After every row comes roughly how far along a hidden order it lies, from 0 to 9.
[1,7,2,-10,1,-8,7,-5,0,-9,-15,3,11,-2,24,-6,5,-2,-4,-19,-37,0,5,6,5,0] => 6
[3,9,3,-15,2,-8,11,-6,-1,-6,-19,1,12,2,35,-8,6,-2,-4,-27,-43,-1,7,7,9,1] => 9
[-3,1,-3,0,-1,6,4,3,0,10,-1,2,-3,3,-6,2,-4,2,0,-3,-6,-2,2,-2,4,1] => 1
[4,-5,3,7,0,-3,-11,-2,0,-9,11,-3,-2,-3,-4,-1,2,-1,2,18,25,3,-5,0,-9,-1] => 4
[-6,5,-5,-3,-1,6,11,5,0,17,-12,5,-1,5,-3,2,-5,2,-1,-17,-21,-4,5,-1,10,1] => 4
[-6,-1,-8,5,-2,13,6,10,0,21,1,4,-11,6,-23,8,-9,4,2,3,8,-4,2,-6,6,1] => 6
[-1,-4,-2,10,-1,10,-3,5,-1,10,12,-3,-11,5,-17,6,-6,2,4,16,25,-1,-3,-6,-2,1] => 5
[6,0,8,-3,2,-9,-7,-10,-1,-19,3,-8,5,-1,25,-6,9,-4,0,6,1,3,-2,4,-5,2] => 5
[-4,-3,-5,9,-1,11,0,8,0,19,8,1,-11,4,-25,8,-6,3,2,11,21,-2,-1,-6,1,0] => 5
[2,2,2,-5,1,-6,0,-3,0,-6,-4,1,6,-2,8,-3,3,-1,-2,-5,-7,1,0,2,-2,-1] => 1
[5,-1,7,0,2,-3,-6,-7,-1,-10,5,-7,1,1,19,-4,6,-3,1,11,5,2,-2,2,-6,2] => 2
[-1,9,2,-15,2,-3,13,-3,-1,0,-19,1,8,5,31,-5,3,-1,-4,-28,-46,-2,8,5,13,2] => 9
[-2,-1,-1,1,0,5,1,3,-1,9,2,-1,-4,3,-4,2,-2,1,1,1,7,-1,0,-2,2,1] => 0
[0,-6,-1,9,-1,3,-7,2,0,1,11,-2,-7,-2,-18,4,-3,1,2,15,27,1,-5,-4,-7,-1] => 4
[4,2,5,-6,2,-8,0,-8,-1,-13,-5,-3,8,-1,21,-7,7,-3,-1,-5,-13,2,0,5,-1,1] => 4
[2,-3,2,3,0,0,-5,1,0,-4,7,-3,-4,0,-2,1,-1,0,2,11,18,1,-2,-1,-5,1] => 1
[5,1,7,-6,2,-9,-3,-9,0,-16,-1,-4,9,-3,26,-6,7,-4,-1,-1,-6,3,-1,5,-5,0] => 4
[2,-7,3,9,0,4,-9,0,-1,-1,13,-6,-6,2,-6,2,-2,0,3,21,30,2,-5,-3,-7,2] => 4
[-8,-5,-10,10,-3,15,4,13,1,24,6,6,-13,3,-39,11,-12,6,3,4,18,-3,0,-8,3,-1] => 9
[-3,10,0,-13,1,1,15,-1,-1,8,-20,2,6,7,28,-4,0,0,-3,-31,-47,-3,9,3,15,3] => 8
[-1,-8,-3,14,-2,8,-9,6,0,9,16,-2,-12,0,-31,6,-6,2,4,21,38,0,-5,-7,-7,0] => 8
[3,-5,3,7,0,-2,-10,-2,0,-7,12,-4,-3,-2,-4,0,2,-1,2,18,25,3,-5,-2,-9,0] => 4
[4,-4,5,4,1,-3,-10,-5,0,-11,9,-6,-2,-1,5,-2,6,-2,2,15,20,3,-5,0,-9,1] => 3
[-3,7,-2,-8,1,2,13,2,-1,6,-13,3,3,4,11,-2,-1,0,-2,-24,-34,-3,7,1,11,1] => 5
[-2,1,-2,1,0,7,5,4,-1,10,-2,0,-4,5,-6,2,-4,1,0,-5,-7,-2,3,-2,5,2] => 1
[-3,9,-2,-21,1,0,16,0,-1,8,-19,4,7,5,23,-3,1,0,-4,-33,-48,-3,8,4,14,1] => 8
[1,7,2,-11,1,-3,10,-3,-1,-1,-13,1,8,3,25,-5,3,-1,-3,-19,-36,-1,6,4,8,2] => 6
[-7,0,-8,5,-3,14,7,11,0,23,-1,4,-10,7,-22,7,-10,4,2,-3,3,-5,2,-6,7,1] => 6
[8,-3,8,-2,2,-9,-9,-9,-1,-21,5,-7,5,-3,19,-6,9,-4,0,9,4,4,-4,4,-7,1] => 5
[11,0,15,-4,4,-7,-4,-13,-4,-19,5,-17,1,7,51,-10,12,-5,2,11,-3,4,-2,4,-3,7] => 8
[-1,3,1,-3,0,7,8,2,-2,11,-4,-3,-4,9,12,1,-2,1,1,-8,-16,-3,3,-1,8,4] => 2
[-1,2,0,1,0,9,6,3,-2,12,-1,-3,-8,9,4,2,-4,1,1,-2,-4,-3,3,-3,7,3] => 1
[-4,0,-5,4,-1,9,5,6,0,16,0,3,-5,4,-16,5,-6,3,1,0,3,-3,1,-7,5,1] => 3
[-2,4,0,-4,1,4,8,1,-1,8,-8,-1,0,5,12,0,-1,0,0,-12,-20,-2,4,0,8,2] => 2
[-2,4,-1,-4,0,3,7,2,0,8,-6,1,0,5,6,-1,-2,1,-1,-14,-18,-2,3,0,8,2] => 2
[-1,4,1,-3,0,4,8,1,-1,9,-8,-1,-1,7,11,1,0,0,0,-10,-25,-3,5,0,7,3] => 2
[1,2,1,-3,1,0,3,-1,-1,1,-3,-2,0,3,7,-2,1,0,0,-6,-8,-1,2,2,2,1] => 0
[-6,8,-5,-9,0,8,16,5,-1,18,-17,5,0,9,11,1,-4,2,-2,-28,-39,-5,9,1,15,2] => 8
[5,-8,6,14,0,5,-14,-3,-2,-2,19,-12,-11,4,-4,1,0,-1,5,31,37,2,-8,-5,-11,3] => 7
[5,1,7,-6,2,-9,-3,-9,-1,-17,-2,-5,7,-2,29,-7,8,-3,-1,-1,-9,3,-1,4,-3,1] => 4
[2,-3,2,5,0,1,-5,0,-1,-3,8,-5,-4,2,1,0,0,0,2,12,13,1,-3,-2,-4,1] => 1
[6,3,6,-10,2,-17,-3,-10,1,-25,-7,1,15,-9,25,-8,10,-4,-4,-8,-16,4,-1,8,-5,-2] => 7
[-2,1,-1,-1,0,6,6,3,-1,9,-3,0,-4,6,1,2,-3,1,1,-4,-7,-2,3,-2,6,2] => 1
[2,-3,1,4,0,0,-5,-1,0,-4,6,-2,-2,-1,0,0,1,0,1,10,14,0,-3,-1,-7,0] => 1
[7,-3,9,0,2,-9,-9,-9,-1,-19,7,-7,4,-3,19,-6,8,-4,1,15,10,4,-4,3,-9,1] => 5
[4,2,5,-7,2,-9,0,-7,0,-11,-6,-2,7,-3,21,-6,7,-2,-2,-5,-14,2,1,5,-1,0] => 4
[2,8,4,-14,2,-5,12,-6,-2,-4,-18,-1,9,6,40,-8,6,-2,-3,-26,-48,-1,7,5,11,4] => 9
[-2,7,1,-8,1,4,14,6,-2,10,-13,-2,0,9,19,-3,0,0,-1,-20,-34,-3,7,1,13,4] => 5
[3,4,4,-8,2,-5,3,-6,-1,-8,-6,-3,7,2,21,-6,5,-2,-2,-7,-26,1,2,4,3,1] => 4
[-5,1,-7,2,-1,9,7,7,0,13,-2,3,-5,4,-13,5,-7,3,1,-3,-1,-3,2,-3,6,1] => 3
[4,0,5,-2,1,-7,-4,-5,-1,-11,1,-4,4,-1,19,-4,6,-2,0,4,0,2,-2,3,-4,1] => 2
[1,3,2,-3,1,1,3,-2,-1,-2,-4,-2,3,3,16,-3,3,-1,-1,-4,-12,0,2,2,1,1] => 1
